Where the symbols take the objects:
state | § ^ ~ + $ &
J262 | J362 J494 J651 J677 J648 J50
J202 | J641 J105 J281 J74 J994 J789
J78 | J145 J812 J894 J469 J381 J555
J32 | J752 J568 J791 J336 J745 J600
J46 | J894 J652 J78 J966 J469 J381
J135 | J462 J188 J117 J590 J643 J585
J342 | J461 J507 J669 J230 J454 J238
J746 | J32 J351 J939 J55 J380 J336
J281 | J486 J55 J641 J994 J789 J718
J105 | J380 J817 J55 J202 J281 J641
J531 | J177 J560 J174 J933 J973 J189
J745 | J912 J791 J600 J775 J351 J770
J999 | J65 J966 J84 J752 J960 J664
J752 | J664 J999 J960 J600 J912 J109
J50 | J74 J362 J317 J92 J190 J494
J831 | J747 J994 J953 J651 J362 J529
J142 | J84 J409 J999 J791 J752 J960
J208 | J784 J230 J560 J145 J531 J174
J784 | J507 J238 J29 J174 J177 J342
J561 | J78 J71 J46 J409 J966 J469
J775 | J770 J745 J351 J817 J746 J939
J708 | J190 J648 J92 J462 J205 J459
J200 | J677 J205 J978 J223 J188 J304
J912 | J409 J960 J109 J770 J568 J142
J304 | J92 J677 J708 J117 J462 J205
J190 | J831 J317 J494 J459 J262 J651
J380 | J745 J939 J336 J641 J486 J775
J256 | J643 J787 J590 J507 J855 J159
J600 | J109 J752 J912 J351 J770 J568
J230 | J238 J342 J454 J208 J560 J784
J894 | J531 J33 J145 J381 J555 J933
J29 | J855 J82 J507 J177 J342 J669
J529 | J281 J747 J202 J317 J74 J994
J159 | J223 J643 J215 J461 J257 J787
J82 | J590 J257 J256 J29 J507 J855
J462 | J459 J708 J205 J585 J200 J978
J590 | J585 J135 J643 J855 J159 J215
J223 | J304 J200 J188 J787 J135 J117
J669 | J257 J855 J461 J454 J238 J82
J994 | J718 J281 J789 J831 J953 J747
J812 | J208 J973 J33 J78 J894 J145
J641 | J775 J380 J486 J789 J718 J817
J664 | J46 J65 J561 J109 J409 J966
J585 | J978 J462 J200 J215 J223 J188
J770 | J142 J912 J568 J939 J32 J791
J188 | J708 J978 J304 J135 J117 J462
J960 | J561 J84 J664 J912 J109 J409
J560 | J29 J454 J784 J531 J174 J177
J469 | J555 J78 J381 J84 J65 J71
J117 | J205 J304 J462 J643 J585 J200
J677 | J50 J262 J648 J304 J708 J92
J555 | J973 J145 J933 J71 J652 J812
J362 | J202 J953 J529 J50 J317 J74
J409 | J469 J561 J966 J142 J999 J84
J461 | J787 J159 J257 J238 J82 J256
J791 | J960 J142 J752 J745 J600 J912
J189 | J454 J177 J230 J33 J208 J560
J718 | J746 J486 J817 J747 J105 J55
J381 | J933 J894 J555 J65 J71 J652
J933 | J189 J531 J973 J652 J812 J33
J747 | J55 J718 J105 J529 J202 J281
J973 | J230 J174 J189 J812 J33 J208
J651 | J529 J831 J362 J648 J50 J317
J507 | J159 J256 J855 J342 J669 J461
J855 | J215 J590 J159 J669 J461 J257
J33 | J560 J189 J208 J894 J145 J531
J568 | J999 J109 J142 J32 J791 J752
J351 | J568 J600 J770 J746 J939 J32
J317 | J994 J529 J74 J190 J494 J831
J257 | J135 J215 J787 J82 J256 J590
J494 | J953 J74 J831 J262 J651 J362
J65 | J652 J381 J71 J664 J561 J46
J652 | J33 J933 J812 J46 J78 J894
J978 | J648 J459 J677 J188 J304 J708
J174 | J342 J784 J177 J973 J189 J230
J648 | J317 J651 J50 J708 J92 J190
J84 | J71 J469 J65 J960 J664 J561
J789 | J817 J641 J718 J953 J747 J105
J966 | J381 J46 J469 J999 J84 J65
J459 | J651 J190 J262 J978 J677 J648
J55 | J336 J746 J380 J281 J641 J486
J486 | J351 J336 J775 J718 J817 J746
J336 | J600 J32 J745 J486 J775 J351
J109 | J966 J664 J409 J568 J142 J999
J817 | J939 J775 J746 J105 J55 J380
J787 | J117 J223 J135 J256 J590 J643
J74 | J789 J202 J994 J494 J831 J953
J643 | J200 J117 J585 J159 J215 J223
J71 | J812 J555 J652 J561 J46 J78
J953 | J105 J789 J747 J362 J529 J202
J939 | J791 J770 J32 J380 J336 J745
J215 | J188 J585 J223 J257 J787 J135
J92 | J494 J50 J190 J205 J459 J262
J238 | J256 J461 J82 J784 J29 J507
J177 | J669 J29 J342 J189 J230 J454
J454 | J82 J669 J238 J560 J784 J29
J205 | J262 J92 J459 J200 J978 J677
J145 | J174 J208 J531 J555 J933 J973

In the rows, 531 means zero.

The rows follow the links: the fewer symbols apart two objects are, the more alike their rows tend to be.

Each row is also shifted at random along 7 hidden directions that mean nothing.

Known rows, each with its object:
[ 279,  533,  570,  544,  443,  596,  442,  561,  464,  500,  513,  453,  514,  582,  653,  487,  557,  627,  467,  475,  435,  513,  516,  510,  592,  517,  621,  527,  595,  459,  607,  540,  574]: J109
[ 631,  520,  686,  581,  446,  557,  579,  637,  540,  471,  494,  451,  494,  497,  558,  531,  520,  477,  577,  564,  512,  493,  506,  361,  539,  623,  659,  469,  571,  534,  586,  607,  514]: J78
[ 549,  527,  511,  476,  516,  443,  501,  505,  578,  551,  517,  604,  562,  576,  534,  538,  505,  576,  493,  634,  562,  549,  525,  600,  552,  560,  409,  554,  478,  546,  493,  497,  578]: J494
[ 614,  543,  493,  569,  525,  544,  519,  564,  503,  529,  506,  463,  481,  554,  536,  498,  576,  564,  527,  567,  539,  484,  483,  440,  575,  573,  474,  500,  582,  569,  586,  525,  539]: J664
[ 482,  488,  446,  439,  366,  527,  467,  429,  519,  505,  543,  584,  607,  594,  791,  498,  530,  823,  475,  586,  392,  576,  576,  550,  594,  498,  515,  489,  520,  392,  542,  541,  535]: J651
[ 679,  492,  550,  586,  636,  448,  591,  517,  549,  517,  502,  486,  451,  486,  394,  604,  570,  294,  592,  560,  624,  446,  457,  675,  523,  680,  457,  475,  531,  556,  517,  658,  522]: J652
[ 632,  532,  509,  543,  510,  526,  482,  541,  506,  506,  557,  473,  501,  579,  625,  524,  549,  705,  482,  475,  484,  509,  518,  287,  575,  454,  498,  537,  554,  545,  581,  545,  566]: J791
[ 536,  493,  539,  528,  436,  437,  488,  440,  528,  540,  534,  561,  538,  592,  603,  517,  471,  579,  455,  603,  509,  525,  528,  647,  546,  548,  561,  589,  512,  476,  533,  527,  607]: J718
[ 600,  548,  576,  600,  625,  366,  578,  455,  570,  512,  517,  464,  441,  509,  535,  649,  526,  551,  531,  468,  546,  455,  388,  357,  560,  498,  480,  561,  490,  564,  525,  508,  563]: J84
[ 555,  463,  549,  499,  371,  495,  590,  557,  522,  507,  532,  519,  527,  495,  655,  476,  514,  702,  608,  626,  489,  506,  545,  403,  533,  549,  468,  415,  553,  512,  572,  618,  448]: J230
[ 425,  582,  606,  530,  589,  606,  467,  558,  572,  568,  510,  564,  569,  550,  466,  605,  531,  441,  463,  427,  530,  588,  523,  555,  544,  435,  669,  650,  499,  512,  491,  429,  598]: J74
[ 469,  547,  624,  579,  446,  633,  529,  636,  500,  498,  494,  445,  504,  528,  558,  485,  539,  492,  539,  563,  496,  507,  524,  452,  548,  607,  671,  493,  607,  517,  605,  544,  525]: J46
[ 824,  520,  673,  544,  494,  451,  533,  599,  591,  542,  493,  557,  533,  557,  452,  548,  484,  420,  499,  589,  595,  529,  503,  445,  543,  588,  582,  593,  492,  589,  510,  538,  610]: J281
[ 585,  605,  559,  549,  558,  638,  604,  634,  536,  601,  521,  545,  547,  461,  408,  489,  512,  471,  608,  524,  587,  569,  543,  461,  468,  447,  583,  561,  549,  627,  522,  378,  450]: J507
[ 519,  510,  296,  500,  566,  546,  588,  379,  501,  550,  563,  574,  573,  502,  625,  522,  609,  677,  579,  494,  481,  562,  554,  505,  547,  484,  438,  454,  519,  495,  504,  543,  438]: J787
[ 539,  523,  521,  504,  565,  478,  586,  485,  536,  517,  527,  589,  567,  490,  498,  517,  523,  424,  579,  545,  555,  554,  558,  699,  497,  620,  527,  493,  490,  524,  477,  562,  492]: J223
[ 808,  427,  557,  487,  426,  455,  615,  479,  524,  512,  478,  556,  555,  460,  635,  527,  595,  545,  626,  507,  483,  522,  493,  550,  580,  608,  535,  392,  499,  456,  512,  684,  440]: J855
[ 746,  510,  559,  497,  636,  501,  586,  568,  572,  498,  514,  583,  565,  481,  407,  557,  584,  314,  599,  500,  603,  546,  551,  579,  520,  661,  496,  459,  477,  582,  459,  661,  504]: J117
[ 414,  583,  583,  486,  547,  590,  528,  655,  558,  504,  538,  584,  592,  538,  444,  465,  495,  446,  545,  600,  581,  588,  624,  522,  484,  606,  539,  524,  519,  606,  506,  510,  534]: J304
[ 299,  538,  517,  561,  469,  514,  575,  444,  501,  524,  580,  501,  501,  497,  636,  531,  437,  651,  556,  576,  474,  508,  543,  653,  458,  464,  572,  538,  559,  450,  564,  466,  471]: J973
[ 382,  468,  571,  501,  453,  477,  575,  546,  528,  541,  494,  548,  532,  489,  555,  506,  552,  531,  596,  566,  538,  514,  505,  581,  547,  575,  480,  453,  520,  516,  528,  606,  477]: J238
[ 337,  582,  416,  481,  618,  604,  502,  531,  542,  524,  580,  588,  591,  555,  505,  508,  538,  567,  519,  541,  539,  591,  625,  552,  502,  510,  457,  533,  520,  560,  499,  488,  527]: J205
[ 800,  524,  575,  471,  537,  443,  524,  573,  589,  538,  496,  609,  562,  546,  445,  527,  511,  440,  534,  657,  613,  546,  531,  659,  532,  637,  413,  525,  477,  585,  480,  543,  567]: J50
[ 548,  537,  497,  549,  551,  391,  493,  512,  533,  545,  568,  534,  485,  599,  483,  493,  455,  570,  473,  644,  606,  487,  521,  532,  508,  548,  377,  596,  522,  621,  540,  500,  611]: J939
[ 658,  518,  527,  483,  659,  544,  531,  456,  577,  469,  565,  566,  583,  492,  586,  670,  604,  532,  538,  308,  467,  581,  551,  442,  553,  451,  576,  508,  450,  450,  455,  635,  516]: J708
[ 443,  509,  362,  575,  656,  552,  514,  421,  493,  534,  527,  464,  468,  540,  528,  600,  656,  506,  524,  453,  526,  473,  462,  595,  592,  548,  438,  489,  565,  494,  551,  598,  525]: J65

Complete each set of four: the symbols that take the first to the second take the third to the fourth, perhaps in another order.
Answer with the object's name.
[ 625,  502,  555,  520,  402,  547,  479,  544,  525,  538,  516,  551,  560,  594,  586,  472,  505,  574,  465,  607,  504,  552,  564,  520,  562,  563,  604,  561,  549,  505,  558,  537,  591]
: [ 495,  607,  543,  572,  588,  496,  487,  591,  526,  569,  566,  520,  490,  589,  404,  476,  435,  502,  467,  606,  624,  514,  543,  545,  469,  497,  465,  652,  551,  657,  545,  389,  610]
:: [ 662,  544,  459,  590,  638,  585,  536,  533,  491,  560,  494,  476,  468,  515,  379,  532,  599,  298,  559,  554,  605,  476,  487,  801,  528,  653,  494,  505,  589,  551,  548,  543,  518]
: J973

[ 629,  452,  446,  507,  473,  534,  439,  525,  456,  504,  523,  489,  512,  598,  601,  462,  614,  582,  488,  546,  501,  486,  537,  626,  608,  620,  421,  452,  585,  488,  589,  684,  566]
: [ 679,  578,  668,  561,  455,  475,  499,  674,  527,  534,  527,  511,  500,  580,  455,  421,  403,  505,  493,  679,  603,  505,  547,  497,  482,  582,  523,  603,  562,  648,  573,  441,  599]
:: [ 862,  497,  658,  559,  555,  419,  509,  464,  523,  492,  532,  489,  486,  517,  588,  621,  511,  493,  497,  365,  483,  488,  461,  583,  545,  483,  628,  577,  492,  449,  518,  600,  580]
: J351

[ 543,  512,  701,  539,  400,  409,  489,  598,  525,  478,  515,  488,  496,  577,  620,  485,  453,  613,  480,  581,  508,  485,  503,  414,  556,  574,  554,  547,  536,  543,  577,  567,  606]
: [ 495,  552,  561,  580,  654,  473,  525,  624,  559,  534,  486,  464,  446,  545,  364,  565,  593,  375,  531,  549,  645,  457,  434,  427,  573,  622,  399,  530,  538,  664,  540,  559,  589]
:: [ 504,  507,  435,  488,  559,  553,  577,  534,  543,  506,  535,  571,  578,  511,  534,  507,  608,  546,  584,  531,  538,  560,  574,  394,  557,  594,  455,  433,  514,  570,  507,  629,  481]
: J708

[ 438,  574,  489,  526,  533,  439,  627,  460,  557,  542,  556,  582,  555,  493,  567,  516,  463,  639,  576,  581,  533,  557,  533,  425,  483,  488,  498,  537,  484,  578,  492,  421,  478]
: [ 485,  469,  291,  467,  614,  541,  547,  402,  507,  510,  559,  588,  581,  528,  571,  529,  663,  557,  568,  494,  514,  551,  580,  619,  570,  599,  374,  408,  513,  491,  486,  687,  475]
:: [ 608,  543,  584,  498,  563,  555,  487,  622,  593,  551,  492,  576,  567,  561,  434,  561,  565,  441,  499,  541,  586,  564,  527,  465,  570,  550,  512,  566,  494,  587,  495,  529,  591]
: J953

[ 502,  537,  682,  589,  574,  328,  546,  496,  568,  495,  495,  467,  442,  521,  545,  634,  494,  508,  506,  470,  543,  451,  382,  443,  564,  534,  525,  577,  480,  545,  524,  531,  600]
: [ 794,  562,  548,  590,  491,  581,  551,  517,  497,  512,  520,  444,  494,  518,  639,  540,  542,  637,  533,  466,  447,  511,  479,  377,  559,  472,  641,  523,  574,  489,  588,  469,  504]
:: [ 389,  501,  513,  471,  452,  529,  451,  543,  546,  549,  495,  585,  575,  603,  554,  493,  549,  550,  469,  632,  534,  555,  548,  642,  589,  596,  480,  535,  526,  507,  524,  544,  594]
: J953

[ 432,  509,  449,  530,  586,  695,  401,  585,  455,  527,  534,  473,  522,  594,  502,  499,  658,  488,  465,  401,  510,  527,  566,  576,  595,  523,  527,  518,  605,  506,  584,  634,  581]
: [ 208,  472,  498,  553,  543,  546,  529,  512,  518,  480,  531,  463,  483,  531,  570,  577,  610,  511,  546,  512,  507,  477,  506,  499,  576,  608,  504,  449,  564,  480,  568,  693,  524]
:: [ 480,  566,  447,  583,  602,  577,  580,  594,  540,  539,  558,  478,  476,  520,  428,  521,  542,  508,  578,  626,  608,  492,  538,  384,  497,  563,  426,  501,  583,  638,  569,  521,  501]
: J461

[ 350,  489,  400,  500,  484,  559,  445,  423,  512,  559,  532,  568,  568,  610,  620,  532,  579,  631,  445,  541,  481,  556,  546,  621,  599,  506,  511,  555,  533,  448,  533,  544,  587]
: [ 358,  574,  606,  575,  688,  592,  453,  641,  534,  528,  525,  461,  481,  558,  387,  597,  592,  384,  471,  355,  581,  510,  492,  411,  563,  472,  552,  608,  539,  603,  536,  544,  619]
:: [ 537,  525,  552,  536,  496,  468,  498,  433,  553,  553,  529,  564,  548,  567,  589,  586,  490,  574,  460,  511,  497,  547,  501,  570,  552,  470,  605,  621,  487,  472,  502,  478,  597]
: J912

[ 380,  557,  471,  561,  491,  411,  517,  526,  505,  550,  513,  494,  464,  591,  526,  445,  485,  615,  505,  730,  587,  461,  472,  578,  538,  617,  350,  533,  572,  613,  583,  442,  571]
: [ 507,  553,  671,  558,  465,  514,  600,  586,  532,  541,  534,  519,  507,  465,  501,  510,  414,  483,  595,  592,  549,  519,  537,  649,  432,  516,  615,  549,  542,  530,  543,  453,  471]
:: [ 520,  499,  475,  508,  446,  458,  605,  353,  490,  546,  530,  575,  564,  474,  690,  516,  501,  642,  580,  514,  438,  548,  513,  738,  517,  500,  583,  492,  504,  403,  503,  491,  442]
: J190

[ 517,  493,  469,  505,  592,  572,  581,  455,  531,  512,  530,  552,  572,  470,  584,  598,  641,  529,  580,  351,  470,  567,  529,  431,  571,  490,  583,  458,  497,  474,  489,  632,  464]
: [ 535,  503,  542,  487,  547,  656,  448,  562,  553,  528,  501,  549,  588,  559,  558,  599,  645,  517,  480,  389,  475,  588,  544,  435,  622,  480,  620,  538,  513,  465,  513,  607,  575]
:: [ 392,  505,  609,  573,  536,  389,  607,  459,  559,  498,  553,  499,  468,  477,  558,  615,  456,  531,  577,  548,  536,  467,  477,  562,  481,  531,  521,  526,  500,  501,  521,  567,  504]
: J643

[ 588,  483,  637,  525,  399,  589,  451,  623,  506,  492,  519,  511,  551,  590,  589,  469,  524,  527,  466,  527,  483,  540,  581,  457,  570,  578,  667,  536,  567,  497,  579,  629,  603]
: [ 685,  521,  457,  544,  543,  417,  495,  465,  507,  533,  567,  513,  484,  582,  562,  508,  500,  641,  485,  572,  546,  483,  508,  534,  533,  510,  392,  557,  533,  559,  552,  520,  577]
:: [ 255,  473,  613,  499,  425,  512,  547,  604,  519,  534,  495,  535,  526,  504,  520,  472,  523,  479,  590,  612,  552,  507,  534,  678,  521,  616,  499,  457,  554,  519,  550,  605,  491]
: J461

[ 541,  577,  534,  564,  562,  610,  458,  595,  473,  556,  524,  480,  499,  570,  457,  471,  532,  461,  485,  512,  552,  516,  534,  662,  525,  528,  552,  584,  594,  560,  573,  459,  571]
: [ 565,  537,  485,  586,  614,  678,  549,  561,  507,  523,  541,  458,  497,  493,  474,  575,  609,  422,  571,  455,  529,  510,  536,  514,  526,  537,  594,  488,  592,  515,  567,  590,  484]
:: [ 575,  523,  797,  557,  440,  322,  527,  595,  593,  518,  495,  558,  505,  563,  456,  526,  367,  392,  474,  660,  614,  495,  489,  568,  497,  633,  606,  641,  474,  594,  510,  512,  654]
: J109

[ 498,  568,  476,  470,  523,  588,  501,  523,  539,  512,  567,  585,  601,  553,  599,  502,  509,  648,  513,  556,  491,  597,  616,  539,  513,  493,  517,  530,  517,  508,  512,  480,  520]
: [ 548,  603,  488,  530,  488,  662,  481,  616,  548,  590,  533,  561,  577,  597,  500,  465,  503,  620,  467,  610,  542,  595,  586,  353,  535,  449,  573,  622,  563,  603,  553,  361,  574]
:: [ 628,  596,  460,  591,  561,  639,  525,  537,  477,  560,  524,  459,  494,  537,  515,  497,  550,  525,  528,  531,  520,  512,  509,  571,  524,  514,  575,  544,  606,  536,  586,  417,  510]
: J33

[ 387,  640,  607,  609,  613,  523,  520,  610,  528,  570,  510,  469,  460,  544,  391,  526,  468,  432,  498,  560,  608,  495,  463,  535,  491,  510,  544,  639,  559,  637,  551,  343,  580]
: [ 566,  514,  606,  588,  532,  371,  617,  503,  569,  492,  523,  482,  450,  495,  523,  585,  477,  498,  578,  625,  578,  447,  452,  460,  513,  620,  472,  500,  512,  565,  537,  577,  527]
:: [ 710,  504,  626,  542,  463,  492,  496,  545,  544,  527,  516,  540,  540,  569,  534,  529,  495,  484,  476,  546,  531,  533,  531,  519,  551,  561,  626,  582,  517,  516,  533,  568,  603]
: J32

